Here is a tiny trained network, its code and every weight. The questions are about switching its units off for an input and a target symbol, where a switched-off unit gives its printed mean instead of its output.

import numpy as np


def w(rows, s, z=0):
    codes = np.array(rows[::2]) - 128.0
    scale = np.full(codes.shape[1], s)
    scale[-1] = z or s
    return codes * scale


def norm(h):
    return h / np.sqrt((h * h).mean(-1, keepdims=True) + 1e-5)


def f(y):
    return y / 2 * (1 + np.tanh(0.7978845608 * (y + 0.044715 * y**3)))


def softmax(a):
    e = np.exp(a - a.max(-1, keepdims=True))
    return e / e.sum(-1, keepdims=True)


def log_softmax(a):
    a = a - a.max(-1, keepdims=True)
    return a - np.log(np.exp(a).sum(-1, keepdims=True))


def net(x, mask):
    ids = ['ΔΛΞΠΣΨαβγεηθμτ'.index(c) for c in x.split()]
    T = len(ids)
    res = E[ids] + P[:T]
    r = norm(res)
    for j in range(3):
        rows = slice(3 * j, 3 * j + 3)
        q, k, v = (r @ M[0][rows].T for M in (Q, K, V))
        z = softmax(np.where(np.tri(T) > 0, q @ k.T / 3**0.5, -1e9)) @ v
        o = O[0][rows]
        res = res + np.where(mask[j], z, o[:, -1]) @ o[:, :-1]
    y = f(norm(res) @ A[0][:, :-1].T + A[0][:, -1])
    res = res + np.where(mask[3:11], y, B[0][:, -1]) @ B[0][:, :-1]
    return log_softmax(norm(res)[-1] @ U[:, :-1].T + U[:, -1])


Q, K, V, O, A, B = {}, {}, {}, {}, {}, {}
E = w([
[144,138,103,146],'Δ',
[146,116,135,162],'Λ',
[125,161,125,121],'Ξ',
[131,156,117,118],'Π',
[5,119,114,132],'Σ',
[148,108,148,140],'Ψ',
[137,116,166,144],'α',
[130,130,167,127],'β',
[132,123,161,159],'γ',
[139,136,133,104],'ε',
[156,115,113,134],'η',
[132,155,112,123],'θ',
[128,139,161,116],'μ',
[139,123,134,166],'τ',
],0.028)
P = w([
[173,77,102,43],'0',
[135,165,132,110],'1',
[111,24,84,35],'2',
[182,191,138,117],'3',
[77,2,59,36],'4',
[255,227,200,116],'5',
[20,11,56,52],'6',
[176,200,159,152],'7',
[105,54,155,109],'8',
],0.0052)
Q[0] = w([
[52,2,79,78],'h0',
[211,167,157,111],'h0',
[206,203,136,146],'h0',
[50,160,168,125],'h1',
[130,167,115,128],'h1',
[166,146,121,102],'h1',
[105,183,106,97],'h2',
[117,89,225,67],'h2',
[109,128,170,168],'h2',
],0.017)
K[0] = w([
[218,209,176,153],'h0',
[57,131,116,147],'h0',
[67,75,112,112],'h0',
[207,165,158,119],'h1',
[155,126,122,106],'h1',
[127,99,138,95],'h1',
[119,86,100,92],'h2',
[3,113,128,132],'h2',
[103,180,151,128],'h2',
],0.019)
V[0] = w([
[133,24,164,57],'h0',
[77,114,252,164],'h0',
[126,109,90,246],'h0',
[73,67,112,91],'h1',
[180,89,132,99],'h1',
[203,79,93,125],'h1',
[61,149,115,167],'h2',
[122,100,99,124],'h2',
[178,173,141,148],'h2',
],0.011)
O[0] = w([
[97,22,116,66,216],'h0',
[208,70,208,37,95],'h0',
[78,254,169,49,4],'h0',
[84,109,48,192,128],'h1',
[89,184,155,96,237],'h1',
[88,119,161,65,219],'h1',
[114,98,31,76,21],'h2',
[162,79,172,158,124],'h2',
[131,184,199,88,140],'h2',
],0.0081,0.0041)
A[0] = w([
[121,131,142,137,109],'n0',
[148,97,143,82,109],'n1',
[35,102,135,102,78],'n2',
[215,147,116,196,3],'n3',
[101,108,162,165,113],'n4',
[171,74,164,159,130],'n5',
[146,129,8,62,128],'n6',
[224,150,183,163,165],'n7',
],0.017,0.0034)
B[0] = w([
[107,138,126,122,131],'n0',
[197,153,202,142,211],'n1',
[66,3,114,28,194],'n2',
[162,123,6,35,180],'n3',
[41,164,99,116,174],'n4',
[134,120,100,249,254],'n5',
[61,206,242,208,146],'n6',
[181,199,20,53,218],'n7',
],0.015,0.0064)
U = w([
[46,228,202,198,152],'Δ',
[126,167,169,40,212],'Λ',
[162,134,29,98,35],'Ξ',
[128,155,69,138,127],'Π',
[152,125,74,114,7],'Σ',
[145,67,227,111,225],'Ψ',
[198,107,181,125,101],'α',
[233,88,142,171,59],'β',
[211,182,155,98,90],'γ',
[87,51,103,252,232],'ε',
[2,58,95,62,194],'η',
[105,189,64,142,111],'θ',
[221,84,96,172,3],'μ',
[141,212,164,74,87],'τ',
],0.0078,0.0015)

Each question gives the input, a string of symbols that net reads in full, and the target symbol t.
The units are the heads (3 rows each of Q, K, V and O) and the neurons (one row each of A and B). Each row of codes is followed by its name. A weight is (code - 128) times the scale printed after its matrix; where a second scale follows, it is the last column's (O, A, B and U).
mask holds one flag per unit, heads first, then neurons. A switched-off unit (its flag False) gives its mean, the last column of its rows in O or B, instead of its output. The means were averaged over made-up inputs and are rounded, as every weight is.
A unit's drop is (log p(t) with every unit on - log p(t) with that unit switched off) / (log p(t) with every unit on - log p(t) with every unit switched off).
The circuit of an input: a set's keep is (log p(t) with only the set's units on - log p(t) with every unit switched off) / (log p(t) with every unit on - log p(t) with every unit switched off). Starting from all 11 units, units are removed one at a time, each time the one whose removal leaves the highest keep (on an exact tie, the one counted first), for as long as the keep stays at least 0.8.
circuit, biggest first: the units of the circuit, biggest drop first
unit that matters most: the unit with the biggest drop
top k neurons: the k neurons with the biggest drops, biggest first
heads that matter: for each layer, one digit per head in row order, 1 if its drop is at least 0.15 and else 0, layers parted by /
input Λ θ Δ θ, target Δ: heads that matter -> 100
input β β α Ψ μ ε μ, target ε: circuit, biggest first -> [h0 n5]
input Ψ Ψ β ε θ ε θ, target ε: heads that matter -> 101
input ε Δ τ, target Δ: heads that matter -> 100
input ε α ε θ, target ε: heads that matter -> 100
input α η τ γ Δ α, target Δ: circuit, biggest first -> [h0]
input β Δ Λ, target Δ: top 3 neurons -> [n3 n7 n2]
input Σ Σ μ ε Ψ, target ε: heads that matter -> 001
input Σ Λ β β Λ ε, target Δ: heads that matter -> 001
input η ε ε ε η, target ε: heads that matter -> 110
input γ η τ, target η: circuit, biggest first -> [h0 n2]
input γ ε η β, target η: heads that matter -> 100
input Ψ Ψ Δ, target Ψ: heads that matter -> 110
input ε Ψ α η Δ, target η: heads that matter -> 011
input γ Ψ Λ ε Ξ, target ε: heads that matter -> 101
input η μ η Σ ε ε γ ε, target Δ: circuit, biggest first -> [h2 n6]
input η ε ε Δ Π, target Δ: top 2 neurons -> [n7 n3]
input Ψ μ β Ψ ε Λ, target ε: circuit, biggest first -> [h0 n7]
input Ξ μ Λ ε Ψ θ, target Ψ: circuit, biggest first -> [h0 n7]
input η Λ Ψ γ μ β ε μ, target ε: circuit, biggest first -> [h0]
input θ Ψ Δ, target Ψ: unit that matters most -> h1
input η Ψ ε Ψ η, target Ψ: circuit, biggest first -> [h0 n7 n1]
